Below is a small trained network, with its code and all its weights. Each question gives an input and a target symbol and asks what happens when units are switched off, that is, made to give their printed mean instead of their output.

import numpy as np


def w(rows, s, z=0):
    codes = np.array(rows[::2]) - 128.0
    scale = np.full(codes.shape[1], s)
    scale[-1] = z or s
    return codes * scale


def norm(h):
    return h / np.sqrt((h * h).mean(-1, keepdims=True) + 1e-5)


def f(y):
    return y / 2 * (1 + np.tanh(0.7978845608 * (y + 0.044715 * y**3)))


def softmax(a):
    e = np.exp(a - a.max(-1, keepdims=True))
    return e / e.sum(-1, keepdims=True)


def log_softmax(a):
    a = a - a.max(-1, keepdims=True)
    return a - np.log(np.exp(a).sum(-1, keepdims=True))


def net(x, mask):
    ids = ['ΛΞΣΨΩβγεζηθμφ'.index(c) for c in x.split()]
    T = len(ids)
    res = E[ids] + P[:T]
    u = 0
    for l in range(2):
        r = norm(res)
        for j in range(3):
            rows = slice(3 * j, 3 * j + 3)
            q, k, v = (r @ M[l][rows].T for M in (Q, K, V))
            z = softmax(np.where(np.tri(T) > 0, q @ k.T / 3**0.5, -1e9)) @ v
            o = O[l][rows]
            res = res + np.where(mask[u + j], z, o[:, -1]) @ o[:, :-1]
        u += 3
        y = f(norm(res) @ A[l][:, :-1].T + A[l][:, -1])
        res = res + np.where(mask[u : u + 12], y, B[l][:, -1]) @ B[l][:, :-1]
        u += 12
    return log_softmax(norm(res)[-1] @ U[:, :-1].T + U[:, -1])


Q, K, V, O, A, B = {}, {}, {}, {}, {}, {}
E = w([
[101,118,107,73,90,188,184],'Λ',
[90,138,179,178,117,163,104],'Ξ',
[166,88,88,117,79,172,91],'Σ',
[194,176,72,138,135,107,221],'Ψ',
[127,65,137,133,134,130,98],'Ω',
[255,137,138,118,167,144,155],'β',
[206,93,91,203,118,63,148],'γ',
[147,153,180,114,179,74,136],'ε',
[124,174,102,51,203,130,85],'ζ',
[154,90,149,17,183,92,161],'η',
[65,131,154,86,108,97,125],'θ',
[180,101,188,135,92,116,186],'μ',
[152,158,199,59,163,178,206],'φ',
],0.016)
P = w([
[109,165,16,195,208,162,253],'0',
[127,153,56,167,185,154,217],'1',
[132,143,88,142,159,140,199],'2',
[132,138,106,121,135,128,168],'3',
[135,133,129,97,110,124,143],'4',
[120,140,153,95,89,127,116],'5',
[106,139,145,97,80,116,95],'6',
],0.0053)
Q[0] = w([
[185,136,169,62,127,127,131],'0.h1',
[109,214,124,107,65,181,193],'0.h1',
[148,177,185,104,104,123,213],'0.h1',
[77,146,135,238,3,232,95],'0.h2',
[143,42,163,122,167,86,66],'0.h2',
[135,101,157,175,4,239,84],'0.h2',
[223,24,153,106,100,84,143],'0.h3',
[72,113,216,178,162,153,156],'0.h3',
[165,74,133,28,99,59,96],'0.h3',
],0.0058)
K[0] = w([
[133,81,158,121,101,161,110],'0.h1',
[87,136,161,193,117,55,223],'0.h1',
[130,166,184,131,33,128,161],'0.h1',
[50,3,64,191,163,104,135],'0.h2',
[97,145,179,159,142,130,88],'0.h2',
[126,9,107,146,224,188,95],'0.h2',
[202,119,185,78,52,68,57],'0.h3',
[79,63,117,158,230,160,98],'0.h3',
[134,195,180,40,80,27,130],'0.h3',
],0.0062)
V[0] = w([
[72,206,122,131,143,132,253],'0.h1',
[137,107,127,138,58,91,60],'0.h1',
[125,156,215,190,149,102,99],'0.h1',
[191,100,121,103,133,199,85],'0.h2',
[143,216,98,85,128,117,205],'0.h2',
[181,164,200,112,87,88,157],'0.h2',
[171,90,144,42,148,185,97],'0.h3',
[186,122,200,168,198,59,171],'0.h3',
[231,177,85,69,94,90,147],'0.h3',
],0.0043)
O[0] = w([
[158,117,60,182,190,147,149,253],'0.h1',
[164,155,194,159,184,154,192,3],'0.h1',
[180,194,116,105,116,156,140,29],'0.h1',
[115,139,110,149,155,59,138,182],'0.h2',
[143,253,116,162,72,135,141,219],'0.h2',
[140,155,103,150,171,142,123,107],'0.h2',
[176,126,111,157,158,130,176,164],'0.h3',
[143,3,117,220,160,148,157,187],'0.h3',
[93,158,112,204,193,165,168,224],'0.h3',
],0.0047,0.0022)
A[0] = w([
[134,253,176,145,201,182,136,108],'0.n1',
[161,123,145,115,138,146,122,84],'0.n2',
[97,143,183,57,198,173,78,178],'0.n3',
[171,164,101,182,108,99,63,2],'0.n4',
[180,228,168,148,243,19,140,181],'0.n5',
[94,53,166,106,106,212,126,179],'0.n6',
[166,120,95,153,117,86,91,30],'0.n7',
[116,87,139,121,203,130,209,117],'0.n8',
[149,82,87,152,63,61,117,111],'0.n9',
[79,69,96,123,153,130,107,101],'0.n10',
[157,62,121,77,82,67,87,14],'0.n11',
[2,148,98,90,152,164,153,217],'0.n12',
],0.0068,0.002)
B[0] = w([
[46,162,191,185,173,126,61,192],'0.n1',
[94,123,144,93,100,88,111,126],'0.n2',
[119,71,107,99,168,55,182,168],'0.n3',
[174,111,88,80,105,102,141,121],'0.n4',
[59,46,122,202,170,165,136,255],'0.n5',
[79,198,69,132,120,108,152,217],'0.n6',
[106,114,156,69,152,117,107,127],'0.n7',
[92,142,87,102,47,164,149,197],'0.n8',
[85,151,194,118,147,105,125,175],'0.n9',
[128,182,131,155,125,115,204,150],'0.n10',
[106,205,145,174,133,123,147,153],'0.n11',
[254,187,145,131,110,75,159,200],'0.n12',
],0.0067,0.0042)
Q[1] = w([
[9,130,121,151,69,68,231],'1.h1',
[121,168,93,139,112,115,86],'1.h1',
[127,142,117,156,145,154,124],'1.h1',
[178,131,136,92,171,134,68],'1.h2',
[106,119,102,166,142,155,118],'1.h2',
[55,166,102,111,149,73,133],'1.h2',
[187,160,68,166,159,108,174],'1.h3',
[195,139,144,126,135,115,122],'1.h3',
[170,89,36,132,58,145,138],'1.h3',
],0.011)
K[1] = w([
[160,72,249,91,166,105,130],'1.h1',
[98,111,115,139,125,78,124],'1.h1',
[128,154,130,131,119,131,94],'1.h1',
[142,184,104,188,138,139,150],'1.h2',
[141,97,168,145,138,144,112],'1.h2',
[135,155,186,86,115,116,126],'1.h2',
[65,141,82,158,102,116,144],'1.h3',
[103,165,110,151,104,186,130],'1.h3',
[95,140,161,140,119,77,155],'1.h3',
],0.012)
V[1] = w([
[127,170,125,79,226,198,95],'1.h1',
[146,122,50,139,149,18,97],'1.h1',
[1,204,140,116,124,96,202],'1.h1',
[183,208,128,192,122,109,193],'1.h2',
[168,165,133,89,134,171,126],'1.h2',
[42,109,64,159,81,140,53],'1.h2',
[93,109,142,75,165,127,172],'1.h3',
[51,92,140,125,131,70,187],'1.h3',
[103,152,179,188,164,25,122],'1.h3',
],0.0059)
O[1] = w([
[130,150,154,66,219,174,77,81],'1.h1',
[186,122,55,122,171,40,86,126],'1.h1',
[3,169,86,117,123,108,148,222],'1.h1',
[140,140,194,126,120,114,118,253],'1.h2',
[112,121,118,112,96,118,175,100],'1.h2',
[62,98,59,198,116,159,30,131],'1.h2',
[128,119,174,59,109,103,170,118],'1.h3',
[50,86,185,133,195,102,138,162],'1.h3',
[144,149,183,166,153,94,162,105],'1.h3',
],0.0069,0.0045)
A[1] = w([
[120,163,91,127,150,58,118,196],'1.n1',
[155,6,181,124,117,65,192,81],'1.n2',
[231,49,54,70,42,191,139,252],'1.n3',
[106,172,169,181,96,185,139,189],'1.n4',
[151,130,149,179,183,179,116,111],'1.n5',
[106,113,55,135,169,104,207,62],'1.n6',
[120,2,167,148,222,198,149,126],'1.n7',
[61,110,126,111,139,139,129,205],'1.n8',
[95,108,185,121,136,59,145,197],'1.n9',
[150,128,130,104,44,121,71,165],'1.n10',
[183,148,41,132,136,152,124,83],'1.n11',
[158,100,118,151,214,41,101,159],'1.n12',
],0.0076,0.0036)
B[1] = w([
[165,115,203,141,147,74,97,222],'1.n1',
[99,84,138,156,70,141,81,194],'1.n2',
[46,96,122,84,103,80,42,255],'1.n3',
[162,134,198,106,99,109,75,255],'1.n4',
[198,181,116,67,3,188,86,160],'1.n5',
[193,128,57,151,169,167,132,213],'1.n6',
[180,99,203,73,87,115,116,224],'1.n7',
[194,114,161,103,164,143,132,229],'1.n8',
[194,49,102,36,81,157,91,221],'1.n9',
[144,17,126,57,128,151,91,156],'1.n10',
[40,171,140,111,83,234,67,165],'1.n11',
[142,126,160,62,151,102,54,197],'1.n12',
],0.0062,0.0039)
U = w([
[123,200,48,65,56,132,156,98],'Λ',
[117,241,196,201,105,81,66,103],'Ξ',
[68,112,35,107,95,153,47,185],'Σ',
[137,171,53,209,145,140,155,255],'Ψ',
[29,129,93,176,167,32,183,111],'Ω',
[238,135,128,96,116,219,81,96],'β',
[208,67,74,213,132,41,84,87],'γ',
[86,70,181,203,213,167,111,94],'ε',
[166,168,113,85,243,92,69,124],'ζ',
[153,47,70,62,169,138,187,140],'η',
[191,183,134,93,111,1,168,99],'θ',
[120,66,163,187,42,137,207,111],'μ',
[81,176,195,91,170,181,186,132],'φ',
],0.0075,0.0043)

Each question gives the input, a string of symbols that net reads in full, and the target symbol t.
The units are the heads (3 rows each of Q, K, V and O) and the neurons (one row each of A and B). Each row of codes is followed by its name. A weight is (code - 128) times the scale printed after its matrix; where a second scale follows, it is the last column's (O, A, B and U).
mask holds one flag per unit, layer by layer, with each layer's heads first. A switched-off unit (its flag False) gives its mean, the last column of its rows in O or B, instead of its output. The means were averaged over made-up inputs and are rounded, as every weight is.
A unit's drop is (log p(t) with every unit on - log p(t) with that unit switched off) / (log p(t) with every unit on - log p(t) with every unit switched off).
The circuit of an input: a set's keep is (log p(t) with only the set's units on - log p(t) with every unit switched off) / (log p(t) with every unit on - log p(t) with every unit switched off). Starting from the 12 units with the biggest drops (on a tie, the unit counted first), units are removed one at a time, each time the one whose removal leaves the highest keep (on an exact tie, the one counted first), for as long as the keep stays at least 0.8.
units of the circuit, in order: the units of the circuit, biggest drop first
top k neurons: the k neurons with the biggest drops, biggest first
k most important neurons of layer l: the k neurons of layer l with the biggest drops, biggest first
drop when u is switched off: that unit's drop, to one decimal
input ε θ Ω μ θ μ Σ, target μ: 2 most important neurons of layer 0	[0.n11; 0.n6]
input Ξ β Ξ, target β: units of the circuit, in order	[1.h1; 0.n6; 1.n5]
input Ψ Σ ζ Ω, target ζ: units of the circuit, in order	[0.n6; 1.h1; 0.n10]
input Ξ Σ Ξ, target Σ: units of the circuit, in order	[1.h3; 0.h3]
input μ Ω Σ, target μ: 2 most important neurons of layer 0	[0.n10; 0.n11]
input γ η Ω Σ, target η: most important neuron of layer 0	[0.n10]
input Σ Σ ζ Ξ Ω, target ζ: 2 most important neurons of layer 1	[1.n8; 1.n9]
input μ Σ Ω, target μ: units of the circuit, in order	[0.n10; 1.h1]
input Ω Ψ Σ ζ Ξ, target ζ: top 2 neurons	[0.n6; 0.n3]
input Σ ζ ε Λ η Ψ Ω, target η: top 4 neurons	[1.n9; 0.n1; 0.n6; 0.n10]
input ε Ω Σ θ Σ, target θ: 3 most important neurons of layer 0	[0.n6; 0.n11; 0.n5]
input Σ ε Σ, target ε: 2 most important neurons of layer 0	[0.n12; 0.n9]
input γ Ω Ξ, target γ: 2 most important neurons of layer 0	[0.n6; 0.n1]
input μ Ξ Ω, target μ: 3 most important neurons of layer 0	[0.n10; 0.n1; 0.n11]
input φ β ζ γ θ Ξ Ω, target θ: top neuron	[0.n11]
input θ φ Ω Ξ, target φ: 2 most important neurons of layer 0	[0.n6; 0.n1]
input Ω θ Λ Σ, target θ: top 2 neurons	[0.n11; 0.n5]
input ε Ξ φ Ξ, target φ: 3 most important neurons of layer 0	[0.n6; 0.n3; 0.n1]
input Σ Σ Σ Ξ Σ, target Ξ: 2 most important neurons of layer 0	[0.n11; 0.n8]
input Ψ Σ γ Ω Σ Ξ, target Ω: 2 most important neurons of layer 0	[0.n6; 0.n3]
input Ξ Ξ Ω, target Ω: most important neuron of layer 0	[0.n11]
input Ψ Ω Ξ, target Ω: top 2 neurons	[0.n6; 0.n10]
input η Ξ Ξ μ Σ θ ε, target ε: 2 most important neurons of layer 0	[0.n5; 0.n1]
input Σ μ Ξ Σ γ Σ, target γ: drop when 1.n3 is switched off	0.1
input γ β μ Ω ζ Σ, target ζ: drop when 0.h1 is switched off	0.1
input β ε Σ Σ ζ Σ, target ζ: drop when 1.h3 is switched off	0.4
input ζ Λ ε μ η Λ Ψ, target Ψ: drop when 0.h2 is switched off	0.2
